Below are the code and all the weights of a small trained network. Each question names an input and a target symbol and asks about switching units off, where a switched-off unit gives its printed mean instead of its output.

import numpy as np


def w(rows, s, z=0):
    codes = np.array(rows[::2]) - 128.0
    scale = np.full(codes.shape[1], s)
    scale[-1] = z or s
    return codes * scale


def norm(h):
    return h / np.sqrt((h * h).mean(-1, keepdims=True) + 1e-5)


def f(y):
    return y / 2 * (1 + np.tanh(0.7978845608 * (y + 0.044715 * y**3)))


def softmax(a):
    e = np.exp(a - a.max(-1, keepdims=True))
    return e / e.sum(-1, keepdims=True)


def log_softmax(a):
    a = a - a.max(-1, keepdims=True)
    return a - np.log(np.exp(a).sum(-1, keepdims=True))


def net(x, mask):
    ids = ['ΛΩαβγδεζηθξπστψ'.index(c) for c in x.split()]
    T = len(ids)
    res = E[ids] + P[:T]
    r = norm(res)
    for j in range(2):
        rows = slice(2 * j, 2 * j + 2)
        q, k, v = (r @ M[0][rows].T for M in (Q, K, V))
        z = softmax(np.where(np.tri(T) > 0, q @ k.T / 2**0.5, -1e9)) @ v
        o = O[0][rows]
        res = res + np.where(mask[j], z, o[:, -1]) @ o[:, :-1]
    y = f(norm(res) @ A[0][:, :-1].T + A[0][:, -1])
    res = res + np.where(mask[2:18], y, B[0][:, -1]) @ B[0][:, :-1]
    return log_softmax(norm(res)[-1] @ U[:, :-1].T + U[:, -1])


Q, K, V, O, A, B = {}, {}, {}, {}, {}, {}
E = w([
[127,44,147,154,173,106,91,119,165],'Λ',
[121,42,147,156,165,106,71,116,154],'Ω',
[83,171,127,122,184,74,158,72,144],'α',
[119,57,208,44,131,173,156,122,2],'β',
[127,53,144,165,168,116,74,128,176],'γ',
[160,198,199,107,228,210,96,101,112],'δ',
[94,171,132,118,157,92,165,61,188],'ε',
[132,37,150,153,156,116,92,112,168],'ζ',
[56,178,135,125,158,133,55,84,160],'η',
[59,191,106,163,127,59,116,133,146],'θ',
[76,67,149,96,129,195,174,199,113],'ξ',
[119,66,120,189,163,70,114,184,158],'π',
[44,130,112,77,116,59,105,129,118],'σ',
[123,171,120,117,63,116,163,117,206],'τ',
[99,132,147,172,35,116,165,104,135],'ψ',
],0.0098)
P = w([
[136,185,248,60,125,115,111,167,117],'0',
[130,157,210,102,150,82,100,152,162],'1',
[120,143,183,119,151,78,108,142,175],'2',
[111,122,160,129,150,85,111,122,180],'3',
[100,112,134,136,144,94,117,113,172],'4',
[94,107,108,147,139,106,125,109,165],'5',
[90,100,75,157,131,115,126,103,154],'6',
[82,94,38,165,131,129,128,92,144],'7',
[73,88,1,169,130,149,136,74,127],'8',
],0.008)
Q[0] = w([
[124,198,110,121,91,45,103,63,168],'H0',
[44,64,119,156,181,65,54,85,144],'H0',
[145,107,158,119,191,234,151,91,124],'H1',
[158,140,171,88,91,147,190,252,86],'H1',
],0.028)
K[0] = w([
[204,134,122,183,60,125,187,111,154],'H0',
[96,124,3,144,101,140,130,67,135],'H0',
[153,189,114,158,229,171,96,100,102],'H1',
[185,164,223,90,162,129,113,110,140],'H1',
],0.035)
V[0] = w([
[149,176,105,57,8,132,83,124,210],'H0',
[80,142,157,210,78,207,57,146,155],'H0',
[115,100,74,79,185,201,174,168,205],'H1',
[155,151,198,231,145,212,127,30,133],'H1',
],0.013)
O[0] = w([
[179,129,2,84,95,129,143,120,119,247],'H0',
[120,121,144,115,55,68,153,128,170,152],'H0',
[180,162,176,52,164,96,101,184,153,137],'H1',
[188,175,113,142,133,137,168,69,135,125],'H1',
],0.0067,0.012)
A[0] = w([
[106,74,134,138,104,175,132,194,156,75],'N0',
[205,54,108,178,207,192,93,182,101,20],'N1',
[225,150,181,136,103,252,142,96,152,81],'N2',
[189,52,104,123,173,179,173,160,88,102],'N3',
[179,74,102,181,100,159,166,117,123,88],'N4',
[244,34,77,206,181,152,65,197,109,84],'N5',
[150,151,134,129,169,142,180,114,131,81],'N6',
[199,129,142,228,181,65,187,136,123,107],'N7',
[225,60,98,225,170,89,146,131,104,2],'N8',
[138,58,112,189,141,126,127,146,137,84],'N9',
[249,44,78,168,149,127,107,192,116,205],'N10',
[166,126,163,173,151,187,121,147,69,86],'N11',
[183,41,87,111,105,87,166,151,125,107],'N12',
[146,185,151,138,63,198,86,97,181,76],'N13',
[175,160,107,142,164,79,92,173,122,72],'N14',
[98,131,125,140,91,111,110,88,86,79],'N15',
],0.018,0.0089)
B[0] = w([
[112,117,76,110,160,124,132,104,85,154],'N0',
[111,176,87,39,71,144,152,187,114,149],'N1',
[127,122,143,105,172,123,253,118,152,179],'N2',
[106,86,156,159,106,229,123,101,141,150],'N3',
[104,95,182,117,134,95,134,89,93,163],'N4',
[179,58,202,190,127,85,126,49,95,163],'N5',
[152,109,131,122,165,151,146,112,159,155],'N6',
[170,132,132,146,186,179,124,119,136,166],'N7',
[43,133,147,57,115,175,101,122,140,138],'N8',
[144,181,125,113,114,149,133,121,125,155],'N9',
[98,135,90,146,159,162,128,235,177,244],'N10',
[155,139,145,114,101,71,106,161,111,144],'N11',
[171,159,122,116,86,80,130,86,137,255],'N12',
[149,96,123,84,133,139,78,110,136,150],'N13',
[100,152,137,115,88,125,137,69,131,149],'N14',
[125,154,145,176,138,137,145,125,110,141],'N15',
],0.033,0.011)
U = w([
[207,40,87,163,84,134,149,162,45,64],'Λ',
[155,187,47,96,88,89,136,197,183,124],'Ω',
[159,140,127,166,168,159,87,111,136,108],'α',
[159,136,220,66,92,111,137,231,44,204],'β',
[15,100,182,150,186,46,103,183,183,89],'γ',
[170,107,149,92,197,151,229,111,159,175],'δ',
[133,6,164,227,103,78,113,147,193,79],'ε',
[170,97,129,89,151,166,2,73,145,175],'ζ',
[190,125,128,149,69,41,152,8,76,73],'η',
[198,171,192,146,171,78,66,180,74,107],'θ',
[39,131,71,51,157,122,132,133,26,176],'ξ',
[153,143,144,150,141,153,92,147,110,111],'π',
[53,73,136,89,44,242,162,140,135,178],'σ',
[26,229,199,49,101,131,123,81,171,4],'τ',
[86,216,158,242,124,153,138,150,98,170],'ψ',
],0.0087,0.003)

Each question gives the input, a string of symbols that net reads in full, and the target symbol t.
The units are the heads (2 rows each of Q, K, V and O) and the neurons (one row each of A and B). Each row of codes is followed by its name. A weight is (code - 128) times the scale printed after its matrix; where a second scale follows, it is the last column's (O, A, B and U).
mask holds one flag per unit, heads first, then neurons. A switched-off unit (its flag False) gives its mean, the last column of its rows in O or B, instead of its output. The means were averaged over made-up inputs and are rounded, as every weight is.
A unit's drop is (log p(t) with every unit on - log p(t) with that unit switched off) / (log p(t) with every unit on - log p(t) with every unit switched off).
The circuit of an input: a set's keep is (log p(t) with only the set's units on - log p(t) with every unit switched off) / (log p(t) with every unit on - log p(t) with every unit switched off). Starting from the 12 units with the biggest drops (on a tie, the unit counted first), units are removed one at a time, each time the one whose removal leaves the highest keep (on an exact tie, the one counted first), for as long as the keep stays at least 0.8.
circuit, biggest first: the units of the circuit, biggest drop first
most important unit: the unit with the biggest drop
k most important neurons: the k neurons with the biggest drops, biggest first
which heads matter: for each layer, one digit per head in row order, 1 if its drop is at least 0.15 and else 0, layers parted by /
input τ ε α θ, target ψ: circuit, biggest first => (H1, N15, N2)
input δ ξ η σ τ τ ψ τ ε, target η: which heads matter => 01
input ξ ξ δ τ ψ β τ, target η: most important neuron => (N4)
input θ δ η ξ, target η: 2 most important neurons => (N12, N10)
input ε ψ ξ Λ γ η, target ζ: circuit, biggest first => (N10, N12, N2)
input ξ τ γ γ Ω Ω ψ ψ θ, target η: which heads matter => 00
input π θ ξ η, target τ: which heads matter => 01
input Ω ξ τ ξ ε ε σ ξ, target σ: which heads matter => 10
input σ π α γ, target β: 2 most important neurons => (N1, N5)
input ε θ θ η, target ψ: 3 most important neurons => (N15, N12, N10)
input π π η η ε η, target ζ: circuit, biggest first => (N10, N2, N12)
input ξ τ δ Ω π σ η, target ξ: circuit, biggest first => (H1, N0)
input ζ σ η ζ, target Ω: circuit, biggest first => (N10, N12)
input τ δ ε δ θ θ, target ψ: which heads matter => 10
input ε η ε τ β, target η: which heads matter => 10
input β ε Ω δ δ τ ψ ε, target η: circuit, biggest first => (N10)
input ψ Ω σ ξ α τ π γ, target ξ: 3 most important neurons => (N0, N12, N10)
input δ ψ η ε Ω, target σ: circuit, biggest first => (H0, N3)
input ε θ τ τ θ ε α, target ψ: which heads matter => 11
input β δ α η ζ α γ π ζ, target ξ: which heads matter => 11
input ψ ξ θ ψ ξ, target ξ: which heads matter => 10
input ψ τ δ τ ε ε π σ, target ξ: which heads matter => 11
input τ π τ η Ω, target Ω: most important unit => H0
input Ω ε δ θ γ, target η: 2 most important neurons => (N5, N9)
